Below are the code and all the weights of a small trained network. Each question names an input and a target symbol and asks about switching units off, where a switched-off unit gives its printed mean instead of its output.

import numpy as np


def w(rows, s, z=0):
    codes = np.array(rows[::2]) - 128.0
    scale = np.full(codes.shape[1], s)
    scale[-1] = z or s
    return codes * scale


def f(y):
    return y / 2 * (1 + np.tanh(0.7978845608 * (y + 0.044715 * y**3)))


def softmax(a):
    e = np.exp(a - a.max(-1, keepdims=True))
    return e / e.sum(-1, keepdims=True)


def log_softmax(a):
    a = a - a.max(-1, keepdims=True)
    return a - np.log(np.exp(a).sum(-1, keepdims=True))


def net(x, mask):
    ids = ['ΠΦβδεθλστ'.index(c) for c in x.split()]
    T = len(ids)
    res = E[ids] + P[:T]
    r = res
    for j in range(2):
        rows = slice(4 * j, 4 * j + 4)
        q, k, v = (r @ M[0][rows].T for M in (Q, K, V))
        z = softmax(np.where(np.tri(T) > 0, q @ k.T / 4**0.5, -1e9)) @ v
        o = O[0][rows]
        res = res + np.where(mask[j], z, o[:, -1]) @ o[:, :-1]
    y = f(res @ A[0][:, :-1].T + A[0][:, -1])
    res = res + np.where(mask[2:18], y, B[0][:, -1]) @ B[0][:, :-1]
    return log_softmax(res[-1] @ U[:, :-1].T + U[:, -1])


Q, K, V, O, A, B = {}, {}, {}, {}, {}, {}
E = w([
[131,154,140],'Π',
[129,158,137],'Φ',
[118,134,137],'β',
[108,144,150],'δ',
[110,133,113],'ε',
[119,131,131],'θ',
[205,80,117],'λ',
[129,12,136],'σ',
[52,35,87],'τ',
],0.011)
P = w([
[151,155,113],'0',
[110,86,240],'1',
[172,146,50],'2',
[118,66,195],'3',
[178,107,30],'4',
[120,2,159],'5',
[186,85,11],'6',
],0.0073)
Q[0] = w([
[122,151,105],'h1',
[155,131,107],'h1',
[119,154,94],'h1',
[112,109,159],'h1',
[186,129,28],'h2',
[54,160,171],'h2',
[63,127,227],'h2',
[202,118,8],'h2',
],0.014)
K[0] = w([
[123,132,84],'h1',
[93,107,116],'h1',
[120,129,82],'h1',
[137,153,155],'h1',
[165,40,94],'h2',
[143,210,216],'h2',
[109,245,163],'h2',
[157,5,74],'h2',
],0.011)
V[0] = w([
[153,81,204],'h1',
[123,158,34],'h1',
[120,145,2],'h1',
[95,44,103],'h1',
[55,239,168],'h2',
[211,55,40],'h2',
[45,208,102],'h2',
[217,170,181],'h2',
],0.0094)
O[0] = w([
[107,130,157,165],'h1',
[160,148,66,107],'h1',
[131,162,55,110],'h1',
[59,122,125,147],'h1',
[169,84,113,2],'h2',
[90,191,126,239],'h2',
[144,84,101,23],'h2',
[253,203,143,150],'h2',
],0.012,0.0063)
A[0] = w([
[101,106,128,247],'n1',
[223,112,61,90],'n2',
[134,145,3,202],'n3',
[118,100,152,235],'n4',
[103,128,146,206],'n5',
[170,188,51,166],'n6',
[143,186,140,148],'n7',
[243,108,88,91],'n8',
[135,184,141,137],'n9',
[129,88,167,253],'n10',
[105,120,143,210],'n11',
[149,178,111,144],'n12',
[141,183,139,144],'n13',
[95,98,93,245],'n14',
[119,174,149,155],'n15',
[116,77,165,192],'n16',
],0.011,0.0052)
B[0] = w([
[158,198,145,210],'n1',
[225,49,173,130],'n2',
[178,118,8,204],'n3',
[167,164,147,205],'n4',
[136,152,154,221],'n5',
[147,2,101,241],'n6',
[58,81,147,248],'n7',
[201,70,194,134],'n8',
[65,88,148,241],'n9',
[170,163,158,223],'n10',
[150,164,157,207],'n11',
[78,62,112,210],'n12',
[59,85,137,238],'n13',
[145,206,125,180],'n14',
[104,113,158,253],'n15',
[196,129,150,192],'n16',
],0.0091,0.0053)
U = w([
[169,50,146,4],'Π',
[177,38,137,4],'Φ',
[152,100,112,41],'β',
[207,161,202,239],'δ',
[177,110,1,189],'ε',
[160,107,71,152],'θ',
[51,25,121,151],'λ',
[88,196,212,150],'σ',
[129,231,30,68],'τ',
],0.006,0.004)

Each question gives the input, a string of symbols that net reads in full, and the target symbol t.
The units are the heads (4 rows each of Q, K, V and O) and the neurons (one row each of A and B). Each row of codes is followed by its name. A weight is (code - 128) times the scale printed after its matrix; where a second scale follows, it is the last column's (O, A, B and U).
mask holds one flag per unit, heads first, then neurons. A switched-off unit (its flag False) gives its mean, the last column of its rows in O or B, instead of its output. The means were averaged over made-up inputs and are rounded, as every weight is.
A unit's drop is (log p(t) with every unit on - log p(t) with that unit switched off) / (log p(t) with every unit on - log p(t) with every unit switched off).
The circuit of an input: a set's keep is (log p(t) with only the set's units on - log p(t) with every unit switched off) / (log p(t) with every unit on - log p(t) with every unit switched off). Starting from the 12 units with the biggest drops (on a tie, the unit counted first), units are removed one at a time, each time the one whose removal leaves the highest keep (on an exact tie, the one counted first), for as long as the keep stays at least 0.8.
units of the circuit, in order: the units of the circuit, biggest drop first
most important unit: the unit with the biggest drop
k most important neurons: the k neurons with the biggest drops, biggest first
heads that matter: for each layer, one digit per head in row order, 1 if its drop is at least 0.15 and else 0, layers parted by /
drop of u: that unit's drop, to one decimal
input ε θ ε ε ε, target ε: units of the circuit, in order : h1, n3, h2
input λ Π θ θ θ Φ, target δ: heads that matter : 01
input λ ε Φ ε ε ε Π, target ε: units of the circuit, in order : h1, n3, n6
input λ λ Φ ε ε ε Φ, target ε: units of the circuit, in order : h1, n3
input ε δ Φ, target ε: units of the circuit, in order : h2, n3, h1
input Π ε ε λ σ, target σ: units of the circuit, in order : h2, n6
input θ λ δ ε ε δ β, target ε: most important unit : h1
input λ ε Π λ λ τ, target δ: heads that matter : 00
input τ ε Π θ λ, target λ: drop of n7 : 0.1
input τ β λ λ ε λ, target σ: drop of h2 : 0.4
input τ β ε λ Φ δ, target δ: drop of h2 : 0.5
input ε λ λ ε λ β, target δ: drop of h2 : 0.4
input δ θ τ λ Φ, target τ: 2 most important neurons : n3, n14
input ε τ λ τ ε, target τ: most important neuron : n14
